Below is a small trained network, with its code and all its weights. Each question gives an input and a target symbol and asks what happens when units are switched off, that is, made to give their printed mean instead of their output.

import numpy as np


def w(rows, s, z=0):
    codes = np.array(rows[::2]) - 128.0
    scale = np.full(codes.shape[1], s)
    scale[-1] = z or s
    return codes * scale


def norm(h):
    return h / np.sqrt((h * h).mean(-1, keepdims=True) + 1e-5)


def softmax(a):
    e = np.exp(a - a.max(-1, keepdims=True))
    return e / e.sum(-1, keepdims=True)


def log_softmax(a):
    a = a - a.max(-1, keepdims=True)
    return a - np.log(np.exp(a).sum(-1, keepdims=True))


def net(x, mask):
    ids = ['ΓΛΠΨΩαβεζημξτφ'.index(c) for c in x.split()]
    T = len(ids)
    res = E[ids] + P[:T]
    u = 0
    for l in range(3):
        r = norm(res)
        for j in range(2):
            rows = slice(4 * j, 4 * j + 4)
            q, k, v = (r @ M[l][rows].T for M in (Q, K, V))
            z = softmax(np.where(np.tri(T) > 0, q @ k.T / 4**0.5, -1e9)) @ v
            o = O[l][rows]
            res = res + np.where(mask[u + j], z, o[:, -1]) @ o[:, :-1]
        u += 2
    return log_softmax(norm(res)[-1] @ U[:, :-1].T + U[:, -1])


Q, K, V, O = {}, {}, {}, {}
E = w([
[126,156,98,139,140,12,151,168,118,132,117,217],'Γ',
[151,157,103,22,120,148,148,86,144,109,94,99],'Λ',
[132,123,47,163,172,156,120,126,4,199,126,103],'Π',
[134,118,80,193,163,52,172,171,125,130,132,206],'Ψ',
[242,108,126,118,112,163,127,113,153,92,121,106],'Ω',
[118,147,119,148,179,52,161,130,130,85,105,232],'α',
[219,132,120,88,99,125,118,152,158,141,152,103],'β',
[184,159,157,145,88,162,88,67,136,144,115,165],'ε',
[215,121,140,73,143,144,77,106,67,81,156,130],'ζ',
[161,167,169,60,101,92,108,133,112,182,185,125],'η',
[89,90,75,200,184,73,193,149,160,45,42,212],'μ',
[149,146,42,171,103,113,149,137,102,222,102,110],'ξ',
[141,129,59,142,115,82,162,160,179,81,94,116],'τ',
[104,119,204,119,159,117,99,177,138,165,11,90],'φ',
],0.0037)
P = w([
[251,176,115,101,155,164,144,204,129,142,108,195],'0',
[226,90,103,80,117,130,117,166,131,158,101,198],'1',
[222,184,148,129,103,127,174,167,87,112,102,135],'2',
[191,164,83,121,207,128,95,127,171,165,126,150],'3',
[156,68,128,101,40,79,103,106,82,134,94,145],'4',
[161,221,165,183,151,89,158,93,103,109,129,63],'5',
[97,106,89,121,144,63,36,47,163,144,131,98],'6',
[98,151,139,146,59,86,110,83,88,71,84,70],'7',
],0.0025)
Q[0] = w([
[88,146,81,144,201,117,165,168,142,112,136,218],'L0H0',
[136,224,144,153,246,143,189,116,204,127,181,80],'L0H0',
[160,165,93,147,180,167,54,34,166,178,148,60],'L0H0',
[125,25,51,56,177,158,84,131,219,197,192,214],'L0H0',
[99,114,87,198,183,55,136,178,105,131,67,141],'L0H1',
[111,153,114,145,153,77,132,137,136,59,160,200],'L0H1',
[110,109,136,117,131,143,130,126,157,108,188,143],'L0H1',
[176,171,86,119,131,126,97,83,101,118,131,127],'L0H1',
],0.012)
K[0] = w([
[191,144,147,113,102,175,144,185,89,116,70,179],'L0H0',
[153,67,172,125,6,113,158,136,41,95,104,138],'L0H0',
[116,170,174,177,75,55,168,87,100,94,154,68],'L0H0',
[157,242,168,170,189,179,233,193,88,103,133,103],'L0H0',
[49,130,110,182,134,89,124,95,137,99,66,87],'L0H1',
[111,135,114,161,135,70,132,152,128,60,147,180],'L0H1',
[155,121,129,140,158,124,163,172,123,122,149,161],'L0H1',
[131,160,152,105,110,143,118,74,133,115,149,116],'L0H1',
],0.014)
V[0] = w([
[139,97,104,221,134,178,109,96,91,112,146,158],'L0H0',
[131,109,119,68,164,155,123,126,69,78,161,91],'L0H0',
[124,112,126,136,143,152,149,108,187,32,42,141],'L0H0',
[128,168,214,104,141,137,75,81,106,144,115,192],'L0H0',
[112,108,106,143,150,112,193,115,138,84,199,247],'L0H1',
[127,115,231,79,107,205,98,115,197,94,186,105],'L0H1',
[99,85,201,114,157,238,99,162,86,219,85,66],'L0H1',
[130,127,52,124,70,247,154,73,95,154,255,95],'L0H1',
],0.016)
O[0] = w([
[100,121,105,110,124,200,132,138,133,135,113,149,105],'L0H0',
[98,88,126,123,100,115,123,172,125,97,143,112,82],'L0H0',
[114,121,171,125,111,154,187,80,114,115,138,126,147],'L0H0',
[190,150,106,116,147,135,150,139,142,74,155,151,207],'L0H0',
[99,132,155,145,116,122,181,163,75,152,148,190,81],'L0H1',
[98,180,144,138,107,181,47,143,143,108,177,107,85],'L0H1',
[149,168,104,109,194,136,115,123,187,108,197,47,86],'L0H1',
[99,159,104,7,96,167,143,118,72,106,175,131,7],'L0H1',
],0.013,0.018)
Q[1] = w([
[167,213,138,188,178,107,36,128,152,120,139,147],'L1H0',
[124,65,101,103,139,2,148,133,66,165,106,56],'L1H0',
[153,91,100,120,94,153,122,190,166,46,171,117],'L1H0',
[125,124,83,84,194,151,136,162,129,212,104,172],'L1H0',
[210,165,37,105,183,46,44,199,133,121,173,97],'L1H1',
[203,165,148,177,128,127,104,133,151,107,105,202],'L1H1',
[126,158,84,111,173,124,127,149,108,205,110,172],'L1H1',
[125,138,130,91,121,171,143,118,133,138,139,178],'L1H1',
],0.013)
K[1] = w([
[175,165,81,144,188,116,11,108,157,124,120,97],'L1H0',
[146,64,173,157,90,6,132,206,39,164,123,130],'L1H0',
[145,125,89,100,127,129,169,148,143,69,231,54],'L1H0',
[146,174,111,89,213,106,185,120,78,211,114,174],'L1H0',
[213,11,71,178,169,48,230,206,149,147,69,151],'L1H1',
[173,154,158,176,172,133,120,65,179,125,89,95],'L1H1',
[120,150,97,82,159,120,145,93,111,226,69,150],'L1H1',
[145,162,126,126,149,168,98,110,144,120,127,159],'L1H1',
],0.012)
V[1] = w([
[108,163,154,130,98,229,131,96,104,125,200,90],'L1H0',
[154,141,88,112,153,122,74,122,210,165,57,81],'L1H0',
[2,99,128,194,95,178,19,221,125,122,84,173],'L1H0',
[71,172,132,103,148,197,92,105,134,200,133,36],'L1H0',
[164,78,88,175,119,104,178,148,178,79,130,170],'L1H1',
[130,196,142,143,155,168,61,156,143,177,81,158],'L1H1',
[68,52,134,150,112,156,147,120,107,122,117,98],'L1H1',
[144,87,143,130,130,91,126,152,119,165,133,87],'L1H1',
],0.0086)
O[1] = w([
[129,92,153,63,180,53,149,104,178,121,26,136,35],'L1H0',
[119,117,132,129,129,133,123,113,24,125,187,192,217],'L1H0',
[253,54,200,72,109,179,129,96,168,183,185,116,30],'L1H0',
[152,105,167,79,151,63,70,116,103,116,116,224,3],'L1H0',
[151,139,185,81,164,186,175,197,27,121,110,112,205],'L1H1',
[154,69,63,134,106,135,130,67,113,123,161,152,155],'L1H1',
[157,165,161,168,122,93,150,151,182,147,129,146,78],'L1H1',
[143,154,140,150,117,157,114,156,119,81,136,146,132],'L1H1',
],0.0056,0.0067)
Q[2] = w([
[82,53,170,155,106,150,131,102,146,172,65,160],'L2H0',
[119,97,169,114,86,70,183,109,156,74,168,61],'L2H0',
[124,85,82,97,83,73,90,246,65,131,109,107],'L2H0',
[181,63,122,189,142,33,196,72,49,162,108,134],'L2H0',
[130,170,171,189,110,85,87,119,76,168,114,107],'L2H1',
[216,100,144,106,102,112,103,151,141,39,158,93],'L2H1',
[214,120,116,129,220,99,194,70,87,174,33,171],'L2H1',
[116,140,240,165,110,108,109,59,156,114,114,104],'L2H1',
],0.013)
K[2] = w([
[82,78,131,89,106,159,204,124,137,226,155,150],'L2H0',
[114,78,149,131,55,50,181,92,178,68,156,68],'L2H0',
[83,165,105,78,50,153,22,139,89,150,174,67],'L2H0',
[108,133,133,215,157,118,148,35,110,229,100,41],'L2H0',
[175,103,145,189,138,60,106,129,66,176,99,82],'L2H1',
[193,130,137,81,130,126,44,142,172,53,114,82],'L2H1',
[197,67,126,216,201,166,204,137,187,119,73,246],'L2H1',
[147,77,245,131,111,52,148,86,181,143,148,94],'L2H1',
],0.012)
V[2] = w([
[112,133,153,95,191,68,170,152,105,25,97,159],'L2H0',
[158,130,134,119,100,102,158,123,105,115,134,226],'L2H0',
[56,62,154,161,135,132,192,122,175,177,126,74],'L2H0',
[173,21,76,115,202,163,107,150,147,160,100,201],'L2H0',
[87,11,117,125,111,82,129,78,208,170,98,111],'L2H1',
[118,148,192,153,87,200,194,59,121,67,127,128],'L2H1',
[145,37,164,148,100,102,130,200,67,184,155,83],'L2H1',
[84,119,57,156,161,116,215,175,154,133,130,33],'L2H1',
],0.012)
O[2] = w([
[143,100,82,216,69,106,142,132,148,151,155,193,222],'L2H0',
[126,116,83,139,153,92,151,191,182,151,155,104,206],'L2H0',
[133,174,74,88,129,114,19,107,94,53,177,119,41],'L2H0',
[136,216,168,147,143,163,161,176,151,138,199,111,254],'L2H0',
[141,145,171,157,123,63,150,254,82,96,149,135,79],'L2H1',
[165,129,33,93,87,153,153,160,107,202,127,164,173],'L2H1',
[78,24,121,159,156,116,166,161,147,99,203,147,29],'L2H1',
[152,118,191,189,92,152,73,146,159,120,154,218,176],'L2H1',
],0.0073,0.0051)
U = w([
[147,94,147,215,146,90,217,229,85,171,93,203,212],'Γ',
[132,39,107,151,18,62,78,45,100,86,36,154,133],'Λ',
[1,152,114,136,153,185,38,190,95,102,59,127,146],'Π',
[130,87,87,79,146,96,36,92,163,201,232,233,65],'Ψ',
[164,181,144,16,84,26,127,215,151,125,91,78,217],'Ω',
[39,180,11,108,201,76,191,164,146,25,196,153,41],'α',
[91,47,169,66,189,125,159,51,60,156,127,10,239],'β',
[179,205,42,78,123,202,176,60,153,165,61,155,192],'ε',
[157,41,121,79,67,240,156,183,177,54,193,110,146],'ζ',
[206,122,116,218,216,109,57,118,203,104,132,34,92],'η',
[23,141,234,96,133,108,195,34,226,105,150,162,2],'μ',
[155,126,247,68,177,177,54,189,100,247,126,151,4],'ξ',
[78,187,117,188,9,124,118,136,123,221,213,49,51],'τ',
[180,201,210,132,108,146,109,93,19,42,196,172,124],'φ',
],0.0048,0.00091)

Each question gives the input, a string of symbols that net reads in full, and the target symbol t.
The units are the heads (4 rows each of Q, K, V and O). Each row of codes is followed by its name. A weight is (code - 128) times the scale printed after its matrix; where a second scale follows, it is the last column's (O and U).
mask holds one flag per head, layer by layer. A switched-off head (its flag False) gives its mean, the last column of its rows in O, instead of its output. The means were averaged over made-up inputs and are rounded, as every weight is.
A unit's drop is (log p(t) with every unit on - log p(t) with that unit switched off) / (log p(t) with every unit on - log p(t) with every unit switched off).
The circuit of an input: a set's keep is (log p(t) with only the set's units on - log p(t) with every unit switched off) / (log p(t) with every unit on - log p(t) with every unit switched off). Starting from all 6 units, units are removed one at a time, each time the one whose removal leaves the highest keep (on an exact tie, the one counted first), for as long as the keep stays at least 0.8.
units of the circuit, in order: the units of the circuit, biggest drop first
most important unit: the unit with the biggest drop
which heads matter: for each layer, one digit per head in row order, 1 if its drop is at least 0.15 and else 0, layers parted by /
drop when u is switched off: that unit's drop, to one decimal
input Ω μ ε, target μ: most important unit	L0H0
input Γ β ε α η, target α: units of the circuit, in order	(L0H1; L0H0; L1H0; L2H1)
input φ Π ε ε, target ε: units of the circuit, in order	(L2H1; L0H1)
input ε Γ α ε φ φ β, target φ: units of the circuit, in order	(L0H0; L0H1)
input ε η ε ζ ζ, target ζ: which heads matter	11 / 00 / 00
input Γ β ε, target β: units of the circuit, in order	(L0H0; L0H1; L2H1; L1H0)
input ζ Λ Π, target Λ: units of the circuit, in order	(L2H0; L0H0; L0H1)
input τ ε ζ τ ζ β η, target β: units of the circuit, in order	(L0H0; L2H1; L0H1; L1H0)
input ε φ ε ζ Γ Γ Π Λ, target Π: units of the circuit, in order	(L0H0; L0H1)
input α Ω ε β ζ, target β: which heads matter	11 / 00 / 01
input τ ζ τ φ φ ε η τ, target Λ: units of the circuit, in order	(L0H1; L2H0; L0H0)
input Π φ α Γ φ Π, target η: which heads matter	01 / 00 / 00
input τ ε Ω ζ, target Ω: units of the circuit, in order	(L0H0; L0H1; L1H0; L2H1)
input Γ α ε, target α: most important unit	L0H1
input η φ ε Ω ζ, target Ω: units of the circuit, in order	(L0H1; L0H0; L1H0; L2H1)
input ε Π Π τ φ ξ ζ, target ξ: which heads matter	10 / 10 / 00
input Π ε Λ Ψ ξ ε ξ ε, target ξ: units of the circuit, in order	(L0H0; L1H0; L2H0)
input τ ε ε ε Λ, target ε: units of the circuit, in order	(L2H1; L0H1)
input ζ ε Ω ξ, target ε: units of the circuit, in order	(L0H1; L2H1; L0H0)
input Λ τ φ ε φ Ω ε φ, target η: units of the circuit, in order	(L0H1)
input φ η β, target η: which heads matter	11 / 00 / 11
input Ω Ψ ε μ φ Ψ ε, target Ψ: which heads matter	11 / 11 / 00
input φ Γ φ φ Λ, target φ: units of the circuit, in order	(L0H0; L0H1; L1H0)
input ζ μ ε, target μ: which heads matter	11 / 10 / 00
input ε μ ζ β μ ε Π, target ε: which heads matter	01 / 00 / 01
input τ Λ ε ζ ε ε τ, target Λ: which heads matter	11 / 00 / 10
input φ φ ζ μ ε φ τ Λ, target τ: which heads matter	11 / 00 / 00
input φ ε ζ, target ε: most important unit	L2H1
input η ε Π Γ τ Λ ζ Ω, target ζ: which heads matter	11 / 00 / 00
input τ α ζ ζ ε, target ζ: drop when L1H0 is switched off	0.1
